Below are the code and all the weights of a small trained network. Each question names an input and a target symbol and asks about switching units off, where a switched-off unit gives its printed mean instead of its output.

import numpy as np


def w(rows, s, z=0):
    codes = np.array(rows[::2]) - 128.0
    scale = np.full(codes.shape[1], s)
    scale[-1] = z or s
    return codes * scale


def f(y):
    return np.maximum(y, 0)


def softmax(a):
    e = np.exp(a - a.max(-1, keepdims=True))
    return e / e.sum(-1, keepdims=True)


def log_softmax(a):
    a = a - a.max(-1, keepdims=True)
    return a - np.log(np.exp(a).sum(-1, keepdims=True))


def net(x, mask):
    ids = ['αγδεθλμτψ'.index(c) for c in x.split()]
    T = len(ids)
    res = E[ids] + P[:T]
    q, k, v = (res @ M[0].T for M in (Q, K, V))
    z = softmax(np.where(np.tri(T) > 0, q @ k.T / 4**0.5, -1e9)) @ v
    res = res + np.where(mask[0], z, O[0][:, -1]) @ O[0][:, :-1]
    y = f(res @ A[0][:, :-1].T + A[0][:, -1])
    res = res + np.where(mask[1:9], y, B[0][:, -1]) @ B[0][:, :-1]
    return log_softmax(res[-1] @ U[:, :-1].T + U[:, -1])


Q, K, V, O, A, B = {}, {}, {}, {}, {}, {}
E = w([
[62,123,132],'α',
[31,129,100],'γ',
[129,89,143],'δ',
[138,68,113],'ε',
[179,69,163],'θ',
[81,86,85],'λ',
[238,31,214],'μ',
[225,18,154],'τ',
[2,122,151],'ψ',
],0.0083)
P = w([
[132,181,123],'0',
[168,61,105],'1',
[114,100,205],'2',
[135,62,50],'3',
[151,43,93],'4',
[79,86,253],'5',
],0.011)
Q[0] = w([
[122,174,127],'H0',
[136,31,3],'H0',
[165,221,231],'H0',
[132,222,254],'H0',
],0.01)
K[0] = w([
[131,101,169],'H0',
[184,220,121],'H0',
[100,20,140],'H0',
[70,3,142],'H0',
],0.013)
V[0] = w([
[39,181,75],'H0',
[79,190,231],'H0',
[63,160,5],'H0',
[169,89,54],'H0',
],0.014)
O[0] = w([
[193,231,185,254],'H0',
[110,133,251,232],'H0',
[210,217,118,171],'H0',
[142,125,36,26],'H0',
],0.013,0.00092)
A[0] = w([
[142,147,60,184],'N0',
[114,141,177,224],'N1',
[52,73,135,64],'N2',
[65,58,87,5],'N3',
[185,135,2,244],'N4',
[161,118,119,192],'N5',
[197,238,20,130],'N6',
[173,82,124,254],'N7',
],0.0081,0.0046)
B[0] = w([
[61,170,54,164],'N0',
[97,81,153,216],'N1',
[242,132,125,250],'N2',
[206,150,126,254],'N3',
[71,196,70,211],'N4',
[91,144,131,170],'N5',
[255,47,74,207],'N6',
[23,188,170,230],'N7',
],0.0082,0.0076)
U = w([
[124,192,188,113],'α',
[245,145,165,2],'γ',
[40,38,201,180],'δ',
[2,155,139,228],'ε',
[136,78,109,129],'θ',
[201,159,104,106],'λ',
[195,47,144,31],'μ',
[96,172,84,138],'τ',
[140,139,185,222],'ψ',
],0.0082,0.0058)

Each question gives the input, a string of symbols that net reads in full, and the target symbol t.
The units are the heads (4 rows each of Q, K, V and O) and the neurons (one row each of A and B). Each row of codes is followed by its name. A weight is (code - 128) times the scale printed after its matrix; where a second scale follows, it is the last column's (O, A, B and U).
mask holds one flag per unit, heads first, then neurons. A switched-off unit (its flag False) gives its mean, the last column of its rows in O or B, instead of its output. The means were averaged over made-up inputs and are rounded, as every weight is.
A unit's drop is (log p(t) with every unit on - log p(t) with that unit switched off) / (log p(t) with every unit on - log p(t) with every unit switched off).
The circuit of an input: a set's keep is (log p(t) with only the set's units on - log p(t) with every unit switched off) / (log p(t) with every unit on - log p(t) with every unit switched off). Starting from all 9 units, units are removed one at a time, each time the one whose removal leaves the highest keep (on an exact tie, the one counted first), for as long as the keep stays at least 0.8.
units of the circuit, in order: the units of the circuit, biggest drop first
unit that matters most: the unit with the biggest drop
top k neurons: the k neurons with the biggest drops, biggest first
drop of u: that unit's drop, to one decimal
input τ μ ε ε ε, target τ: top 2 neurons	[N4 N7]
input δ δ ε λ, target ε: unit that matters most	N6
input τ ψ λ α γ, target τ: units of the circuit, in order	[H0 N4 N0 N3]
input δ μ λ α, target ε: units of the circuit, in order	[N6 N2]
input ε ε λ γ, target τ: units of the circuit, in order	[H0 N4]
input ε τ ε, target θ: top 2 neurons	[N2 N3]
input ψ ε ε τ, target α: units of the circuit, in order	[H0 N6]
input ε ε λ θ ψ, target ε: units of the circuit, in order	[H0 N6 N2 N4]
input α ψ δ, target δ: units of the circuit, in order	[H0 N3]
input ε τ ψ λ, target τ: units of the circuit, in order	[H0 N4]
input λ ε μ, target μ: units of the circuit, in order	[H0 N2]
input μ ε ψ θ δ μ, target μ: top 3 neurons	[N2 N3 N4]
input δ ε μ δ, target ε: top 3 neurons	[N6 N2 N3]
input λ γ ε γ ψ, target λ: units of the circuit, in order	[H0]
input ψ τ γ μ, target α: top 2 neurons	[N6 N2]
input ε δ λ δ, target ε: top 3 neurons	[N2 N4 N3]
input λ μ θ τ, target λ: top 2 neurons	[N6 N4]
input μ τ τ ψ, target μ: drop of N2	0.8
input ε ψ γ, target δ: drop of N2	0.2
input ε γ ψ ε μ, target ε: drop of N1	0.0
input τ ε ψ, target δ: top neuron	[N6]
input ε μ ε ε λ, target ε: top 2 neurons	[N2 N4]
